(in the rows, 128 means zero)
Each row is followed by its class number.
[152  81 158 139  66 237 123 141 152  90 144 169 132 115 138  88 143  86
 128 109 115 138  93 101 102  95 127 120  89 111 136  57 112 155 151 136
 146 147 152]
6
[ 83 157 139  99 135 112 183 135 144 138 159 139 101 130 119  97 139 161
 136 107 107 132 106 150 131 102 119  84 150 133 122 103  92 104 120 110
 152 142  90]
2
[136  99 145 145  57 241 121 128 158 105 129 142 145 124 118  90 145 103
 130  98 117 128  93 130 113  77 118 106 122 107 137  58 106 149 165 132
 157 153 142]
6
[129 152 161 124 128 138 151 118 142 119 141 118 123 156 117 101 133  92
 140 164 141 153 123  43 117 141 128 153 100 132 146 116 107 131 106 151
 127 136 145]
2
[180 116 131 123  88 144 114 157 157 131 117 114 130 138 119  98 173 123
 131 142 115 123 102  90 112 146  99  78 108 105 131 112 126 148 111 133
  89 149 131]
6
[100 143 203  96  86 207 135 125 149 133 160 113 153  80 145 137 124 109
 103 145 177 143 114  81 165 121 158  73  94  86 128 136  97 144 121 136
 110 188  81]
8
[192 108 122 164  84 170 133 149 128 104 133 115 124 128 117  96 169 101
 135 128 105 132 105  88 121 118 101  80 114 125 128 110 109 143 143 146
  94 124 138]
4
[138 118 166 138 172 108 143 125 118 164 126  79 123 151 133 156 132  97
 119 160 164 135 145  68 140 157 134 134 142 136 126 150 122 159 181 138
 100 123  93]
7
[140 157 159 171 126 129 139 106 137 150 113 110 130 139 140 118 107 105
 134 135 113 114 163 101 151 130 101 126 134 120 145 126 105 135 117 125
 111 128 145]
0
[ 94 150 100 127 102 113 170 128 153 166 155 132 117 113 103  87 163 179
 164  84 121 133 104 149 150  58 126  65 149 144  94 123  50 113 107  91
 132 162 112]
7
[192 128 142 140 117 146 137 156 131 124 132  84 103 140 115 115 148 115
 128 140 114 106 123  63 109 113  96  80 115 109 123 107 123 134 130 130
  69 145 117]
0
[158 161 132 109 156 113 201 119 137 163 160 120  72  77 143  91 163 174
 148  99 114 126 108 190 128  99 150  73 119 140 130  88  79 147 166 135
 122 119 136]
2
[177 117 119 151  91 140 114 154 136 135 126  90 105 131 132 119 136 116
 111 144 126 109 137  83 129 126 115  97 129 118 132 130 137 174 131 110
  73 124 134]
0
[ 98 153 127 101  94 159 187 128 157 136 175 113 105 103 117 106 143 149
 141 114 114 148 100 124 109  62 137  72 140 133 119 110  60 124 116 109
 125 147  93]
2
[ 89 164 174 116 104 174 109 107 121 109 116  87 184  99 105 129 122 111
 113 134 159 128 117  99 148  95 163 134  93  71 115  97 121 111 115 133
 148 185  87]
1
[165 146 149 121 120 159 183 126 128 172 142 135  78  64 144  99 163 155
 133  99 138 115 115 192 161 108 154  59 115 128 124 137  46 166 172 139
 112 116 120]
4
[114 155 168 182 118 117 157 110 146 135 149 121 151 122 134  98 117 130
 156 135 115 130 152 100 186 134  99 120 143 146 142 126  75 124 121 130
 125 134 141]
8
[124 143 148 156 158 113 175 131 110 109 136 102 110 152 117  80 119 134
 152 106 115 125 119 135 137 140 115 171 106 135 149 107  90  91 125 155
 179 108 159]
4
[158 130 153 142 141  93 128 130 116 165 114  96 128 133 128 160 126  96
 111 148 152 129 137  90 139 136 120 152 162 146 124 175 156 153 188 146
  72  99  88]
3
[147 137 154 125 109 150 175 118 147 158 146 151  92  96 152  83 167 150
 142  90 160 124  98 184 144  71 155  79 107 133 117 115  47 151 174 140
 145 127 135]
7
[165 139 148 140 130 107  80 159 105 108 124  83 130 120 106 106 137 121
 137 137 112 123 130  39 117 143 105 119 100 108 116  88 174 111 113 129
 109 145 120]
1
[129 160 177 181 176 102 154 129 113 103 127 146 132 126  92  76 120 129
 161 109 113 122 142 100 148 151 133 161  93 132 137  87 122 103 135 147
 153 132 150]
1
[167 109 178 155 160 109 164 110 132 148 131  89 114 134 163 158 117 101
 118 138 153 139 131 122 145 125 135 107 147 150 139 139 128 161 199 151
  88  99 120]
8
[134  99 117 148  72 225  87 133 143 114 133 137 153 131 135  91 126  98
 118 105 127 107 125 107 123  78 127 124 108 111 124  53 137 133 160 128
 156 173 130]
7
[148 118 166 168 170 108 135 114 105 138 133 134 134  99 120 165 112  99
 115 114 160 122 123 147 160 177 156 142 164 146 126 133 150 159 221 142
  93  85 103]
1
[ 93 163 140  98 135 108 163 150 134 142 153 136 106 144 103  89 140 153
 154 111 130 110 100 115 128  78 124  94 120 132 102 106  57  79 117 116
 163 163  80]
7
[169 112 158 169 197 103 181 130 101 144 125 120 105 161 108 147  95 105
 129 109 165 109 134 115 131 123 162 163 146 162 119 111 143 124 215 143
  77 110 128]
0
[ 99 145 145  95  95 168 129 128 144 116 132  82 177 112 131 149 126 133
 113 137 144 128 111 137 128 106 144  89 123  88 135 137 108 119 113 117
 132 165  94]
6
[158 106 125 167 180 105 156 113 105 153 127 111 113 135 111 163 107 105
 112 135 147 116 141 121 149 140 168 170 157 143 122 116 133 162 218 131
  82  92 123]
0
[155 134 165 145 196  78 131 140 102 147 126 112 142 159 125 141  99  92
 135 126 150  94 136 116 123 170 138 168 123 152 122 114 162  98 205 154
 108 126  98]
7
[182 126 131 156 116 112 100 152 126 120 114  81 116 135  96  98 140 131
 133 112  78 120 137  76 116  98  99  94 124 116 119  94 166 126 134 119
  98 139 122]
1
[136  97 150 161  96 204 142 156 124  91 153 138 125 104 124  72 136 102
 125  96 124 126  95 127 115 150 153 131  83 115 136  54 124 134 166 142
 160 133 148]
4
[176 140 163 116 133 135 184 124 119 150 139 160  55  46 128 123 179 154
 137  98 130 131  96 192 134  84 150  52 120 117 106 119  65 177 171 140
 112 101 103]
1
[106 136 116 102 161 119 145 132 161 157 134 129 118 152  89 108 142 155
 141  92 112 131  88 117 130  65 127 106 140 134 114 120  98 106 145 120
 125 154  96]
6
[163 148 138 112 134 123 168 128 125 161 131 146  88  81 151 123 153 160
 116 103 116  95 131 177 143  72 161  75 126 113 102 112  74 137 155 108
 111 128 121]
0
[122 143 123 153 179 112 116 107 140 135 116 139 125 185 103 115 120 110
 153 113  89 142 138  98 130 115 117 142 127 148 149 137 119 122 140 139
 143 118 150]
5
[122 126 152 101 106 217 134 118 108 133 139  87 148 122 105 160 124 112
 120 139 145 140 140  97 138 124 150  80 128  88 134 124  92 133 142 134
 117 167  86]
5
[113 114 110 162  86 211 129 134 139  99 135 145 149 131 127  95 119  92
 109 115 120 100 113 102 135  81 150 158 113 110 128  46 103 135 151 117
 156 151 138]
0
[ 97 133 123 106  72 216 159 119 115 130 134  42 151  98 134 144 123 128
  98 133 144 144 134 126 156 102 143  62 126  77 143 134  85 138 106 121
 137 166  91]
4
[137  85 136 140 113 236  77 119 119  94 140 190 138 139 147 108 106  89
 130  81 126 133 126 124 121  86 154 145 101 138 135  74 142 125 179 141
 163 136 156]
5
[143 108 148 147  61 252 117 136 149 126 140  84 115 113 142  80 137 101
 108 114 117 127 111  84 131  83 109  83 113  95 145  70  94 158 170 139
 150 148 118]
4
[170 162 148 114 138 141 188 124 127 164 130 121  80  64 169  91 185 157
 145 103 116 111 116 166 130  68 124  43 109 130 115  89  57 145 160 130
 130 135 116]
3
[161 122 175 133 189 111 135 131 107 155 106 106 107 147 157 154 115  82
 104 127 170 112 125  92 120 131 162 169 124 140 121 118 152 144 204 141
 103 105 122]
0
[150 117 144 141 182 122 164 116 126 160 138  99 125 158 127 146 118 106
 113 127 124 123 147 119 151 148 125 140 177 157 142 140 145 144 227 148
  73 104  81]
2
[170 140 132 134 137 126 130 165 133 143 123 106 121 161  95  72 165 121
 154 129 101  94 128  59 118 105  99 113  93 126 111  85 114 109 137 137
 109 177 105]
7
[126 121 132 151  68 216 125 148 145 113 123 118 145 104 144  96 138  91
 103 130 114 108 127 104 104 113 132 120 108 103 138  60 131 151 152 125
 154 153 112]
3
[202 127 134 140 100 140 141 150 112 129 117  73 111 110 140 119 153 111
 126 158 100 109 141  79 107 120  73  66 118 105 127  78 146 149 124 131
  89 151 115]
3
[102 145 101 109  92 117 144 131 182 152 145 124 118 122 114  93 154 167
 144 103  93 130  77 152 127  49 114  57 149 124 112 110  52 124 125  97
 135 137  93]
6
[178 122 130 152  79 161 144 158 122 124 119  93 121 113 123 101 170 103
 125 160 134 138 112  74 121 156 121  59  95 101 136 104 106 160 125 148
  95 135 124]
4
[159 114 158 158 175  95 144 120 123 156 112 102  90 136 147 179 102  97
 104 141 140 112 143 146 109 146 144 146 164 140 129 134 147 173 203 121
  95  73 118]
0
[132 169 164 138 151 107 161 130 129 114 136 102 125 160  95  99 112 119
 147 137  83 117 148  99 112 144  98 157 123 128 151  99 137  99 117 143
 145 140 139]
2
[144 122 135 135 135 138 142 127 106 158 120  65 145 121 143 160 124 112
  84 150 168 134 135  88 160 146 153 134 152 111 137 152 122 141 174 153
 107 116 111]
4
[109 164 145 150 114 127 139 129 145 114 159 137 131 134 103  83 120 119
 166 144 101 142 131  81 123 154  84 137 116 137 146 104 117 110  82 139
 127 138 132]
2
[134 120 130 129  87 189 124 152 141  75 161 150 126 138 119  82 123 102
 133 112  78 113 113 124  82 116 122 138 105 127 136  55 139 105 141 129
 155 137 126]
2
[158 152 135 127 128 105 149 111 153 164 128 165 120  88 161  96 162 154
 145 101 114 120  98 201 167  83 127  57 121 130 130 122  71 156 174 137
 113 114 124]
6
[115 146 157 159  97 152 123 114 146 107 154 145 153 127 132  86 106 123
 146 130 120 122 142  99 175 111 115 126 110 134 138 104  91 113 105 128
 145 153 151]
8
[133 118 127 164  55 201  90 119 171 120 133 124 153 127 158  94 135  76
 108 111 113 127 104  91 117  60 112 105 119 111 142  68 124 161 165 128
 168 148 150]
7
[149 144 174 189 115 119 139 109 125  99 120 126 136 121 121 101 120 109
 147 124 108 132 136 119 140 115 101 114 122 120 138  94 119 136 127 135
 138 120 147]
1
[140 153 106 118 122 111 162 135 141 154 137 100  87 109 137 112 151 155
 131 118  88 117 117 131 111  45 102  61 151 132 114 106  78 120 142 112
 131 124  88]
3
[104 150 138 159 126 124 138 141 125 101 134  96 132 150  97  97 127 107
 147 141 134 141 106  74 114 155 123 165 108 132 144 114 100 109 101 141
 169 118 154]
4
[102 148 135 113 133 133 155 145 155 143 150 154 136 110  98  91 146 173
 159  88 115 117  99 156 142  89 131  79 127 134 108 117  79 101 128 110
 116 167  89]
6
[169 142 164 104 156 128 224 120 134 165 144 157  66  83 159 109 171 155
 127  91 104 117 117 227 132 105 144  56 136 132 125  98  84 163 190 135
 119 116 115]
2
[142 102 119 168  56 205 113 128 164 117 144 147 136 127 140  81 139  90
 116  97 123 119  97 122 117  72 133 117 119 124 134  58 111 161 184 129
 165 138 157]
7
[ 90 170 134 117 166  75 156 139 135 134 150 104  95 111  74 105 142 158
 149 100 107 134  80 114 120  92 140  94 128 124 105  93  91 104 130 106
 153 134  83]
1
[ 97 150 110 116 129  82 128 139 130 131 157 113 116 109 121  87 138 175
 138  98  97 124  93 159 151 104 112  80 128 121 107 105  97  91 105 100
 154 136 109]
4
[184 141 159 100 126 134 181 124 123 166 139 119  55  65 140 109 187 155
 127 114 127 128 104 153 125  67 144  55 119 118 107 106  66 168 191 137
 121 112 112]
3
[116 106 128 145  42 215 116 144 140  93 144 124 147 109 157  73 141  83
 103 111 130 139  77 108 130 107 145 106  85  98 140  61 105 145 146 132
 176 137 139]
4
[161 159 202 122 180 112 177 119 116 154 121 130  68  73 119 125 163 131
 136 115 145 135  97 148 125  99 162  83 104 111 113  99  88 166 202 154
 131 109  96]
1
[ 91 156 138 126 142 122 171 133 148 136 150  96 105 123 125 100 132 156
 138  98 123 115 102 140 125  45 158 104 128 131 106 102  54 110 154  94
 145 133  92]
0
[ 79 161 140  95  91 179 130 127 124 121 144  89 164 100 129 125 119 136
 112 123 146 115 137 128 152  86 154 119 117 106 124 150  99 110 120 110
 145 166  76]
3
[108 158 126 119 107 129 161 140 137 144 143 100 118  98 129 115 147 141
 125 131 130 122  90 150 135 112 133  62 132 111 122 119  57 123 135 125
 139 126  78]
4
[158 150 185 122 160 142 137 105 124 150 130 150  85  64 145 108 162 147
 130 105 154 122 101 160 146  94 162  76 110 112 109  86  74 147 209 153
 140 107  96]
1
